Below is a small trained network, with its code and all its weights. Each question gives an input and a class and asks what happens when units are switched off, that is, made to give their printed mean instead of their output.

import numpy as np


def w(rows, s, z=0):
    codes = np.array(rows[::2]) - 128.0
    scale = np.full(codes.shape[1], s)
    scale[-1] = z or s
    return codes * scale


def norm(h):
    return h / np.sqrt((h * h).mean(-1, keepdims=True) + 1e-5)


def f(y):
    return y / 2 * (1 + np.tanh(0.7978845608 * (y + 0.044715 * y**3)))


def log_softmax(a):
    a = a - a.max(-1, keepdims=True)
    return a - np.log(np.exp(a).sum(-1, keepdims=True))


def net(x, mask):
    res = np.array(x, float).reshape(1, 2) / 4 @ E
    u = 0
    for l in range(2):
        y = f(norm(res) @ A[l][:, :-1].T + A[l][:, -1])
        res = res + np.where(mask[u : u + 4], y, B[l][:, -1]) @ B[l][:, :-1]
        u += 4
    return log_softmax(norm(res)[-1] @ U[:, :-1].T + U[:, -1])


A, B = {}, {}
E = w([
[227,110,48,107,181,92,114],'x0',
[179,135,9,82,153,183,255],'x1',
],0.0074)
A[0] = w([
[201,18,143,113,102,87,138,253],'L0N1',
[147,92,103,103,160,105,21,9],'L0N2',
[47,139,85,61,106,129,148,46],'L0N3',
[119,135,254,94,125,93,147,55],'L0N4',
],0.0097,0.0023)
B[0] = w([
[120,162,171,197,115,52,115,246],'L0N1',
[7,104,21,182,145,186,111,253],'L0N2',
[91,66,44,132,141,117,161,169],'L0N3',
[204,170,98,52,142,112,125,239],'L0N4',
],0.011,0.0045)
A[1] = w([
[175,149,201,2,136,86,93,172],'L1N1',
[254,159,132,190,180,110,132,67],'L1N2',
[80,95,115,122,106,221,157,2],'L1N3',
[53,74,133,116,153,197,209,135],'L1N4',
],0.0089,0.0033)
B[1] = w([
[182,255,145,141,95,251,193,253],'L1N1',
[204,101,156,36,142,70,167,200],'L1N2',
[106,87,59,67,145,170,70,158],'L1N3',
[52,91,212,47,122,179,39,218],'L1N4',
],0.0089,0.005)
U = w([
[173,239,168,111,95,213,133,218],'0',
[15,66,101,20,138,215,102,146],'1',
[10,144,69,228,153,64,44,216],'2',
[202,89,74,84,159,17,228,210],'3',
[136,87,122,184,91,129,159,33],'4',
[120,134,169,153,151,129,94,2],'5',
[143,86,133,149,98,122,115,36],'6',
],0.013,0.005)

Each question gives the input, the list of numbers given to net, and the class t.
The units are the neurons (one row each of A and B). Each row of codes is followed by its name. A weight is (code - 128) times the scale printed after its matrix; where a second scale follows, it is the last column's (A, B and U).
mask holds one flag per neuron, layer by layer. A switched-off neuron (its flag False) gives its mean, the last column of its row in B, instead of its output. The means were averaged over made-up inputs and are rounded, as every weight is.
A unit's drop is (log p(t) with every unit on - log p(t) with that unit switched off) / (log p(t) with every unit on - log p(t) with every unit switched off).
The circuit of an input: a set's keep is (log p(t) with only the set's units on - log p(t) with every unit switched off) / (log p(t) with every unit on - log p(t) with every unit switched off). Starting from all 8 units, units are removed one at a time, each time the one whose removal leaves the highest keep (on an exact tie, the one counted first), for as long as the keep stays at least 0.8.
units of the circuit, in order: the units of the circuit, biggest drop first
k most important neurons: the k neurons with the biggest drops, biggest first
top k neurons in layer l: the k neurons of layer l with the biggest drops, biggest first
drop when u is switched off: that unit's drop, to one decimal
input [0,7], class 1: top 2 neurons in layer 1 : L1N4, L1N1
input [-2,-8], class 0: units of the circuit, in order : L0N4, L1N1
input [2,1], class 3: top neuron in layer 0 : L0N2
input [0,4], class 1: 3 most important neurons : L0N4, L0N1, L1N4
input [0,6], class 1: 3 most important neurons : L0N4, L1N4, L0N1
input [-1,8], class 1: 2 most important neurons : L1N4, L0N4
input [2,2], class 3: 2 most important neurons : L0N2, L0N4
input [7,0], class 2: 2 most important neurons : L0N2, L0N4
input [0,-6], class 0: 2 most important neurons : L0N4, L1N1
input [-3,-3], class 0: drop when L1N1 is switched off : 0.0
input [-3,8], class 1: drop when L1N4 is switched off : 0.1
input [-3,-8], class 0: drop when L0N4 is switched off : 0.2
